Here is a tiny trained network, its code and every weight. The questions are about switching its units off for an input and a target symbol, where a switched-off unit gives its printed mean instead of its output.

import numpy as np


def w(rows, s, z=0):
    codes = np.array(rows[::2]) - 128.0
    scale = np.full(codes.shape[1], s)
    scale[-1] = z or s
    return codes * scale


def f(y):
    return np.maximum(y, 0)


def softmax(a):
    e = np.exp(a - a.max(-1, keepdims=True))
    return e / e.sum(-1, keepdims=True)


def log_softmax(a):
    a = a - a.max(-1, keepdims=True)
    return a - np.log(np.exp(a).sum(-1, keepdims=True))


def net(x, mask):
    ids = ['ΓΠΨβηξστω'.index(c) for c in x.split()]
    T = len(ids)
    res = E[ids] + P[:T]
    u = 0
    for l in range(3):
        q, k, v = (res @ M[l].T for M in (Q, K, V))
        z = softmax(np.where(np.tri(T) > 0, q @ k.T / 2**0.5, -1e9)) @ v
        res = res + np.where(mask[u], z, O[l][:, -1]) @ O[l][:, :-1]
        u += 1
        y = f(res @ A[l][:, :-1].T + A[l][:, -1])
        res = res + np.where(mask[u : u + 8], y, B[l][:, -1]) @ B[l][:, :-1]
        u += 8
    return log_softmax(res[-1] @ U[:, :-1].T + U[:, -1])


Q, K, V, O, A, B = {}, {}, {}, {}, {}, {}
E = w([
[82,26,126,181,100,171,220],'Γ',
[85,100,94,188,165,106,198],'Π',
[68,108,61,230,166,117,63],'Ψ',
[159,96,69,88,126,63,138],'β',
[162,145,80,122,138,43,171],'η',
[144,121,50,151,125,71,88],'ξ',
[143,46,89,149,79,133,117],'σ',
[252,114,202,245,207,125,125],'τ',
[151,195,46,77,182,50,120],'ω',
],0.011)
P = w([
[145,146,101,136,2,81,125],'0',
[82,165,194,122,151,214,160],'1',
[97,112,161,124,159,200,166],'2',
[142,105,110,122,146,138,102],'3',
[167,86,106,118,129,114,73],'4',
[175,83,108,95,143,96,83],'5',
[128,108,119,153,191,105,92],'6',
[110,106,134,152,215,111,117],'7',
[126,109,130,146,217,87,98],'8',
[109,110,148,162,234,91,101],'9',
],0.0087)
Q[0] = w([
[35,63,2,98,109,99,131],'0.h0',
[19,179,131,55,63,192,172],'0.h0',
],0.0078)
K[0] = w([
[140,109,255,153,237,143,83],'0.h0',
[96,34,103,86,240,126,93],'0.h0',
],0.0062)
V[0] = w([
[152,204,131,160,240,19,142],'0.h0',
[2,71,136,87,163,187,128],'0.h0',
],0.0052)
O[0] = w([
[184,232,57,114,215,48,188,225],'0.h0',
[149,149,180,41,157,157,2,5],'0.h0',
],0.0073,0.0015)
A[0] = w([
[168,235,99,77,181,112,187,183],'0.n0',
[101,209,131,68,136,170,188,185],'0.n1',
[212,3,79,68,174,62,76,175],'0.n2',
[164,136,101,248,36,75,154,157],'0.n3',
[156,132,49,182,171,180,140,129],'0.n4',
[137,31,24,196,74,76,142,123],'0.n5',
[97,203,82,162,153,132,63,105],'0.n6',
[151,18,135,117,56,64,233,254],'0.n7',
],0.005,0.0031)
B[0] = w([
[142,56,68,206,96,123,79,200],'0.n0',
[85,13,67,123,97,89,1,146],'0.n1',
[116,140,78,135,190,143,124,248],'0.n2',
[118,134,187,124,138,123,240,217],'0.n3',
[168,156,167,114,189,159,212,202],'0.n4',
[102,174,139,112,141,75,198,253],'0.n5',
[62,102,146,156,135,68,126,164],'0.n6',
[103,191,102,187,212,118,186,253],'0.n7',
],0.0062,0.0051)
Q[1] = w([
[160,97,152,139,210,100,226],'1.h0',
[143,147,121,79,2,173,76],'1.h0',
],0.0096)
K[1] = w([
[239,106,247,215,124,203,51],'1.h0',
[2,135,17,59,82,38,96],'1.h0',
],0.0066)
V[1] = w([
[236,22,212,71,160,124,11],'1.h0',
[254,211,197,119,189,110,180],'1.h0',
],0.0042)
O[1] = w([
[111,202,76,227,58,216,153,2],'1.h0',
[236,253,186,70,135,162,121,229],'1.h0',
],0.007,0.0068)
A[1] = w([
[141,99,173,143,157,118,174,151],'1.n0',
[129,161,78,164,169,145,135,206],'1.n1',
[122,128,149,97,145,201,168,150],'1.n2',
[188,242,105,200,133,189,55,253],'1.n3',
[140,49,223,169,81,117,151,90],'1.n4',
[170,59,2,147,206,99,106,161],'1.n5',
[137,183,43,202,198,150,17,215],'1.n6',
[93,114,212,204,64,97,209,107],'1.n7',
],0.0056,0.0023)
B[1] = w([
[154,64,164,73,117,40,79,200],'1.n0',
[132,39,83,176,138,175,138,199],'1.n1',
[151,175,128,142,233,148,119,145],'1.n2',
[124,106,108,84,155,254,177,175],'1.n3',
[165,151,105,167,125,97,132,142],'1.n4',
[79,85,183,255,133,104,125,255],'1.n5',
[158,130,165,84,146,141,247,201],'1.n6',
[178,178,74,104,116,72,97,154],'1.n7',
],0.0058,0.0081)
Q[2] = w([
[72,165,152,83,112,100,83],'2.h0',
[112,88,101,99,2,179,17],'2.h0',
],0.0064)
K[2] = w([
[33,70,56,140,82,128,95],'2.h0',
[91,97,40,191,137,187,4],'2.h0',
],0.0046)
V[2] = w([
[101,67,138,139,98,35,104],'2.h0',
[2,123,144,101,138,104,152],'2.h0',
],0.0068)
O[2] = w([
[189,2,106,31,69,99,57,254],'2.h0',
[182,147,35,81,131,176,120,117],'2.h0',
],0.0089,0.0076)
A[2] = w([
[123,149,56,117,170,216,185,203],'2.n0',
[191,99,216,59,138,40,102,37],'2.n1',
[74,136,129,203,126,94,217,209],'2.n2',
[181,135,119,140,156,69,129,170],'2.n3',
[192,105,134,55,96,113,2,116],'2.n4',
[83,228,157,159,142,134,132,2],'2.n5',
[154,133,126,184,81,202,152,132],'2.n6',
[196,135,110,53,161,214,115,160],'2.n7',
],0.0077,0.0031)
B[2] = w([
[255,193,117,164,60,95,6,153],'2.n0',
[72,182,103,164,42,252,81,251],'2.n1',
[92,61,92,61,52,167,176,184],'2.n2',
[27,52,194,119,90,131,67,211],'2.n3',
[93,51,23,122,171,166,223,209],'2.n4',
[52,149,90,51,230,95,95,157],'2.n5',
[155,191,44,180,82,157,100,138],'2.n6',
[170,60,105,24,44,51,139,155],'2.n7',
],0.0055,0.016)
U = w([
[103,100,105,53,103,136,179,200],'Γ',
[190,58,155,245,174,183,173,220],'Π',
[106,114,163,132,235,52,112,42],'Ψ',
[78,116,251,155,113,151,4,138],'β',
[155,191,63,225,43,210,76,2],'η',
[235,208,94,80,123,46,57,96],'ξ',
[173,178,164,81,137,79,50,181],'σ',
[91,213,83,110,160,200,114,53],'τ',
[185,188,143,78,142,71,53,142],'ω',
],0.005,0.0023)

Each question gives the input, a string of symbols that net reads in full, and the target symbol t.
The units are the heads (2 rows each of Q, K, V and O) and the neurons (one row each of A and B). Each row of codes is followed by its name. A weight is (code - 128) times the scale printed after its matrix; where a second scale follows, it is the last column's (O, A, B and U).
mask holds one flag per unit, layer by layer, with each layer's heads first. A switched-off unit (its flag False) gives its mean, the last column of its rows in O or B, instead of its output. The means were averaged over made-up inputs and are rounded, as every weight is.
A unit's drop is (log p(t) with every unit on - log p(t) with that unit switched off) / (log p(t) with every unit on - log p(t) with every unit switched off).
The circuit of an input: a set's keep is (log p(t) with only the set's units on - log p(t) with every unit switched off) / (log p(t) with every unit on - log p(t) with every unit switched off). Starting from the 12 units with the biggest drops (on a tie, the unit counted first), units are removed one at a time, each time the one whose removal leaves the highest keep (on an exact tie, the one counted first), for as long as the keep stays at least 0.8.
circuit, biggest first: the units of the circuit, biggest drop first
unit that matters most: the unit with the biggest drop
k most important neurons: the k neurons with the biggest drops, biggest first
k most important neurons of layer l: the k neurons of layer l with the biggest drops, biggest first
input ω τ ω τ τ Γ β Π Ψ, target Ψ: circuit, biggest first => (2.h0, 2.n1, 1.h0, 2.n5)
input Γ η Ψ Π Ψ τ Γ σ, target η: circuit, biggest first => (1.h0, 0.h0, 2.n0, 2.h0)
input ω Γ τ, target Ψ: circuit, biggest first => (2.h0, 2.n5, 1.h0, 2.n1)
input τ η η τ β Ψ ω η β, target Π: circuit, biggest first => (0.h0, 2.h0, 0.n0, 1.n5)
input σ Ψ Γ τ Ψ σ β, target Π: circuit, biggest first => (0.h0, 1.h0, 2.h0, 2.n5)
input Ψ β Π η τ Γ ω Ψ Ψ ω, target τ: circuit, biggest first => (2.h0, 1.h0, 1.n3)
input Ψ τ σ, target τ: circuit, biggest first => (2.h0, 1.h0, 2.n5, 1.n3)
input η τ ξ Ψ η β Ψ, target Γ: 3 most important neurons of layer 2 => (2.n7, 2.n4, 2.n0)
input η ω β τ, target Γ: unit that matters most => 0.h0
input ω η Γ Ψ τ, target Ψ: 4 most important neurons => (2.n5, 2.n1, 0.n3, 0.n4)
input σ β ξ Γ η τ Ψ η ω, target Π: 4 most important neurons of layer 0 => (0.n0, 0.n5, 0.n3, 0.n7)
input Ψ Γ Ψ Π τ Π, target τ: 3 most important neurons => (2.n5, 1.n3, 1.n6)
input Π η ξ ξ Ψ ω ξ τ Γ ω, target ξ: 2 most important neurons => (0.n3, 0.n5)
input τ Π ω β Γ, target β: 2 most important neurons => (2.n1, 1.n0)
input Γ Ψ β σ σ τ Π, target η: unit that matters most => 1.h0
input η Π Ψ τ Ψ, target Γ: 3 most important neurons of layer 0 => (0.n3, 0.n5, 0.n7)
input ω β ξ β τ Γ, target Ψ: 3 most important neurons => (2.n1, 2.n5, 0.n7)
input τ τ ω ω Π Ψ τ, target β: 3 most important neurons of layer 2 => (2.n4, 2.n3, 2.n1)
input Π Π τ η η, target ξ: 4 most important neurons => (0.n3, 0.n5, 0.n7, 2.n0)
input Ψ Γ ω ω τ Γ, target τ: most important neuron => (2.n5)
input ω η τ ξ τ Ψ Ψ τ σ ξ, target Ψ: 2 most important neurons => (2.n1, 2.n5)
input Ψ σ Ψ τ Ψ Π τ τ σ, target τ: 2 most important neurons => (2.n5, 1.n3)
input Ψ Π Γ ω σ ξ τ Ψ ω, target τ: 4 most important neurons => (1.n3, 2.n5, 1.n6, 2.n2)
input τ Π Ψ β Π, target β: 2 most important neurons => (2.n1, 1.n0)
input Π β Π ω Π σ σ ω τ β, target ξ: 4 most important neurons of layer 0 => (0.n3, 0.n5, 0.n7, 0.n2)
input η Ψ σ η β σ Π Γ τ, target Γ: 2 most important neurons of layer 1 => (1.n0, 1.n3)
input τ η η Π Π ξ σ σ, target β: unit that matters most => 0.h0
